The symbols move the points like this.
* | se tu
x800 | x897 x625
x332 | x768 x238
x287 | x808 x266
x86 | x273 x26
x599 | x998 x89
x793 | x608 x427
x219 | x438 x698
x251 | x908 x8
x26 | x786 x86
x83 | x698 x793
x329 | x488 x687
x897 | x956 x901
x608 | x873 x839
x78 | x868 x265
x154 | x810 x742
x359 | x332 x808
x427 | x839 x766
x89 | x807 x744
x311 | x839 x968
x265 | x359 x287
x786 | x329 x897
x122 | x32 x765
x766 | x32 x721
x808 | x238 x878
x787 | x935 x34
x415 | x968 x39
x908 | x175 x388
x810 | x199 x741
x380 | x929 x810
x901 | x593 x839
x873 | x83 x588
x868 | x39 x238
x935 | x311 x415
x459 | x86 x956
x878 | x551 x995
x436 | x552 x219
x765 | x742 x935
x593 | x858 x274
x551 | x287 x488
x929 | x766 x380
x625 | x859 x600
x839 | x901 x593
x447 | x380 x588
x388 | x995 x891
x8 | x388 x332
x995 | x251 x868
x175 | x830 x891
x654 | x956 x486
x630 | x34 x34
x891 | x768 x654
x588 | x793 x54
x742 | x741 x630
x744 | x710 x459
x858 | x786 x654
x710 | x593 x86
x998 | x891 x807
x488 | x266 x175
x859 | x274 x447
x238 | x98 x551
x266 | x878 x830
x721 | x630 x154
x830 | x329 x768
x600 | x427 x49
x807 | x273 x710
x273 | x744 x786
x956 | x26 x593
x32 | x54 x380
x199 | x721 x438
x768 | x878 x901
x552 | x625 x438
x54 | x427 x929
x968 | x787 x630
x741 | x251 x115
x486 | x89 x858
x687 | x956 x998
x698 | x447 x859
x98 | x39 x995
x34 | x415 x98
x39 | x630 x251
x115 | x765 x427
x274 | x800 x552
x49 | x219 x83
x438 | x459 x447

The rows follow the links: the fewer symbols apart two points are, the more alike their rows tend to be.

Each row is also shifted at random along 6 hidden directions that mean nothing.

Some points, each with a row of numbers:
x810	-199,-224,-67,-207,61,-221,273,-100,-82,0,121,-166,-77,-35,-56,-25,85,119,195,-25,-328,198,-50,37,117,137,53,-260,-32,-111,-148,349,-22,145,-2,-40,94,-164,-101,56,47
x175	-402,-62,398,299,-271,-41,396,34,453,41,-8,139,235,-242,-117,8,-109,650,249,185,-1182,-49,333,381,-137,-45,469,-16,-28,403,777,-35,239,-200,-408,-271,11,-111,-530,-372,30
x251	1244,-34,38,-124,-12,-253,159,536,132,479,-290,-56,91,-441,104,-279,-259,338,-16,-18,-313,-48,7,-5,115,355,-220,136,-147,34,96,302,-101,-173,131,-242,-100,72,-217,-163,-259
x956	322,90,324,352,-44,-159,552,-48,416,-167,-14,135,119,-80,-2,339,-216,360,87,165,-382,102,-395,45,71,165,-12,18,-17,123,-70,-90,335,-186,-31,-314,116,261,-82,122,-468
x608	478,407,442,-11,-175,-182,239,-86,406,-59,243,21,-33,-227,-60,269,-278,568,-48,122,-537,-65,260,-41,-268,30,169,299,15,32,504,-261,583,-486,-70,-48,105,13,-554,-260,51
x34	-561,50,-27,81,-71,103,68,-10,228,243,167,26,310,323,130,202,321,135,81,39,-179,-177,103,-296,-1,-22,396,-435,29,-268,320,-127,311,-218,54,273,287,-292,-56,-300,65
x436	-247,84,148,165,167,-86,353,-369,-165,-1,-294,310,390,474,167,-10,145,-217,-198,-289,-152,437,-299,23,1069,-284,23,-451,-356,155,-309,71,13,500,-112,460,185,389,601,-43,-308
x768	576,-142,149,92,-10,-106,82,466,-93,233,-255,245,-136,-386,-59,-328,-248,205,-77,189,-412,-15,156,27,259,-105,-219,364,-122,342,207,103,-196,48,-85,-421,-225,357,-65,179,-400
x266	-181,128,-207,212,-134,70,341,-454,347,-163,159,-28,-41,433,-462,259,383,-238,-54,243,-83,66,-38,57,599,140,-115,-450,-539,336,-479,83,24,422,177,173,195,762,71,-9,499
x552	842,116,-123,100,-297,64,-32,220,166,-71,-192,-522,174,-115,-114,168,-167,258,513,-131,-282,3,-168,214,-351,-43,-171,149,55,288,326,141,183,60,-273,45,-98,-95,-320,-128,301
x600	1,187,67,-97,106,138,25,-262,-98,-77,-219,123,-35,112,53,356,-174,-76,-104,-364,82,175,136,-5,126,-221,150,65,-24,-77,145,-297,287,-144,-57,376,-258,-173,1,34,45
x551	-164,59,-12,150,-179,118,-154,-82,213,-233,257,-176,-29,64,-485,108,98,261,413,293,-501,-267,238,166,-305,82,-123,134,-266,255,301,109,170,24,-130,-61,90,199,-487,-206,453
x891	137,-161,-224,-6,-69,387,-191,119,-126,72,-189,26,-355,-241,-76,-36,-38,-524,-259,-44,522,-181,55,268,-181,203,97,-11,16,87,-370,-114,-489,-27,103,-109,-498,-118,63,149,224
x486	-510,24,205,357,-402,197,-94,-63,12,-350,455,-311,115,-470,-48,-182,36,319,346,221,-496,-242,-156,518,-909,65,376,226,418,415,351,-88,-30,46,-430,-590,112,-418,-321,-269,365
x878	-625,129,-292,148,-27,167,-9,-419,123,-129,66,25,210,291,-293,13,384,-271,22,152,25,-65,129,29,511,232,-102,-285,-363,333,-209,11,-85,422,228,201,169,491,91,-249,450
x154	577,-394,-181,-355,1,-442,97,577,264,393,-343,-183,137,-43,243,-258,-221,464,66,-47,-269,216,101,-176,-52,0,-138,-96,71,-208,316,383,-49,-275,-40,-112,-58,-71,-84,97,-336
x438	89,-33,24,122,-212,132,-266,46,-215,-287,109,-410,21,-66,-135,-4,-29,149,525,-106,-354,-25,-80,433,-558,-246,35,92,129,222,329,227,-3,221,-437,25,11,-368,-196,-125,435
x49	-424,198,250,109,-109,-5,-87,-284,-291,-135,129,122,194,127,143,-258,144,-24,-18,-156,-344,183,116,259,298,-436,179,-65,4,245,199,-41,11,383,-295,279,147,-15,217,-292,220
x654	-563,-1,833,487,124,40,481,-450,-538,-374,538,398,-358,-504,-206,-58,79,159,161,304,-884,-65,-382,400,27,-102,340,119,-50,383,-199,-18,64,423,-250,-667,288,-128,68,236,-444
x26	-707,-189,-57,136,-145,184,-452,99,-357,-346,142,-237,129,-262,176,-333,41,-33,277,19,236,-156,-201,198,-731,-267,91,431,573,147,274,-140,-237,153,-274,-402,-91,-439,79,35,53
x287	-781,-17,131,-53,344,-95,-71,-178,74,-88,-215,545,190,445,-32,55,-125,41,-42,-121,-85,1,297,-205,247,-126,-77,9,-279,-232,266,-120,246,-223,61,218,-15,264,69,27,-463
x968	-428,35,-348,-41,-215,-3,-55,251,572,430,-86,-92,612,411,405,103,215,281,-25,44,30,-57,230,-356,-1,-196,344,-301,296,-149,573,-209,167,-299,37,250,215,-204,-40,-388,89
x329	-975,-314,244,184,0,182,-32,32,-102,-149,-50,416,-93,37,-16,-27,-49,40,-8,116,-345,-31,228,169,-116,-449,380,42,80,193,422,-186,-130,-30,-321,-150,-213,-98,38,163,-191
x274	258,52,-141,12,76,127,34,102,-52,38,-542,6,154,88,188,313,-275,-160,50,-302,188,158,-172,-89,150,-135,-105,173,83,-38,106,-176,112,-121,-32,163,-332,-127,162,178,-329
x388	-668,-58,496,163,328,245,204,-499,-858,-64,376,390,-429,-519,-268,-229,182,-273,51,35,-531,-156,-85,333,315,21,362,-45,-245,250,-337,84,-127,569,-23,-297,126,-275,158,42,-149
x427	-420,370,-373,-232,-367,-24,177,-440,593,-126,225,-485,277,-47,-38,488,28,335,-4,-54,-23,58,311,-17,-139,358,280,17,273,93,296,-273,440,-145,139,191,71,-166,-502,-447,787
x929	259,-43,291,-239,120,-494,524,-261,13,-142,278,49,-370,-76,-200,99,-102,359,60,126,-587,269,22,-40,283,131,-89,-16,-257,-157,-226,294,262,77,49,-171,218,270,-217,262,-121
x766	-1514,-225,-232,-541,367,-151,-24,-256,-66,67,-380,368,284,417,508,-48,-35,-129,-390,-351,466,352,481,-334,474,-177,290,-170,268,-451,88,-215,-89,-160,202,344,-197,-208,415,97,-304
x199	-568,-356,120,-241,331,-183,85,18,-135,29,-222,241,7,263,209,13,-140,78,95,-293,-277,178,127,-73,113,-236,177,-237,26,-327,225,174,60,-160,-147,159,-75,-318,109,182,-490
x599	-53,-159,174,162,-93,161,-153,-40,-144,-209,224,122,-262,8,-63,-139,34,-254,-181,60,282,-41,-170,338,-394,-22,50,-200,30,-37,-356,30,-409,10,-153,-111,-84,-6,155,96,177
x741	-201,-248,134,-238,383,-49,275,-175,-217,95,12,237,-380,-156,-80,209,-57,-113,9,-97,-129,12,12,-117,191,182,282,-253,-119,-310,-207,120,139,-120,198,22,-75,-390,-72,228,-347

From each start, follow one symbol. Which point do you reach?
Answers are names.
start 178,-71,282,-418,247,-390,234,-51,-21,-24,-53,303,-393,-42,111,34,-298,176,-297,-78,25,243,250,-256,255,-44,-78,136,-46,-345,-84,-4,158,-295,96,53,-85,162,-38,357,-397
tu: x929
start 195,-6,76,-72,160,26,-220,194,-462,280,216,-24,-42,-237,27,-354,165,-20,180,102,-101,-297,-29,-86,-78,5,14,68,-26,-92,92,184,-94,151,69,-103,260,-345,-4,-158,-35
tu: x251
start -175,14,-209,68,-102,-14,53,176,-164,138,-315,-126,403,-174,360,-199,-39,-27,-121,-18,183,208,-207,-117,314,-189,-155,270,343,298,-10,-147,-147,290,-41,-278,-80,99,379,112,-283
se: x956
start 181,-236,-323,-273,-59,-129,-247,659,286,570,-354,-12,390,258,494,-144,-41,123,-121,-91,264,-54,249,-398,-53,-208,36,-171,278,-384,442,11,-128,-434,106,210,-29,-216,66,-97,-246
tu: x34
start 165,144,596,259,142,3,325,-346,-35,-250,95,293,-81,189,-182,353,-130,158,208,-144,-738,107,-82,226,141,-230,200,-200,-383,-21,90,47,394,-29,-334,295,103,38,-95,-91,-161
se: x438
start 325,198,123,69,229,-43,20,-182,99,-103,196,6,-121,-30,-366,51,32,95,276,132,-266,-241,5,-47,74,310,-342,63,-481,11,-99,171,289,76,207,4,195,204,-294,-109,-4
tu: x551
start -538,-231,133,173,-137,49,-91,96,23,-37,-50,264,194,68,258,-337,25,-57,-238,10,9,53,4,246,-130,-199,234,-145,209,79,75,-71,-363,-61,-267,-94,-105,-17,235,-48,-146
tu: x807
start 87,-276,527,97,213,-75,259,85,-22,8,-109,677,-394,92,-224,92,-229,94,-77,150,-506,46,209,-18,226,-350,73,10,-416,-30,100,40,46,-220,-131,-122,-155,356,-43,445,-560
se: x266
start 328,177,-295,5,111,177,-425,-170,-488,-62,373,-388,-246,-236,-378,-292,345,-473,146,99,478,-330,-242,10,0,359,-447,102,-218,99,-605,282,-275,569,320,-35,258,11,96,-146,556
tu: x238
start -318,-225,-64,-344,21,-460,143,-62,-167,-96,60,-143,-13,-43,52,-419,53,268,-3,20,-331,347,165,-18,346,-93,-90,-4,71,67,-45,343,-113,338,-30,-100,223,135,82,98,34
se: x929
start 486,51,710,49,13,-301,275,-259,-371,-266,296,74,-289,-154,-199,-80,-73,445,294,34,-1039,244,-27,297,145,-391,-100,147,-290,266,148,320,266,331,-405,-30,323,128,-150,12,-24
se: x380
start -339,235,202,207,70,228,363,-505,-73,-48,608,109,-369,174,-261,681,406,-247,36,260,0,-137,-156,-247,188,10,382,-369,-249,-118,-389,-274,427,102,305,173,346,-60,-36,212,106
tu: x968
start 66,160,50,68,142,-49,-128,-115,38,-181,110,-1,-26,55,-337,-4,0,99,222,141,-241,-228,76,-59,27,117,-397,187,-359,40,1,169,224,126,115,9,139,366,-165,-33,44
se: x238
start 642,-16,387,-150,349,-28,9,198,-586,81,-14,383,-663,-418,53,29,-285,-153,-217,92,230,-3,-32,-319,91,-276,-95,572,95,-165,-210,-172,105,-117,135,-209,-189,-11,139,685,-671
se: x901
start -353,439,265,-66,11,2,252,-603,453,-224,217,180,43,156,-50,511,-78,275,-180,-95,-180,-15,362,18,15,172,436,-58,-49,-122,212,-410,610,-434,21,329,46,-75,-335,-331,289
tu: x427
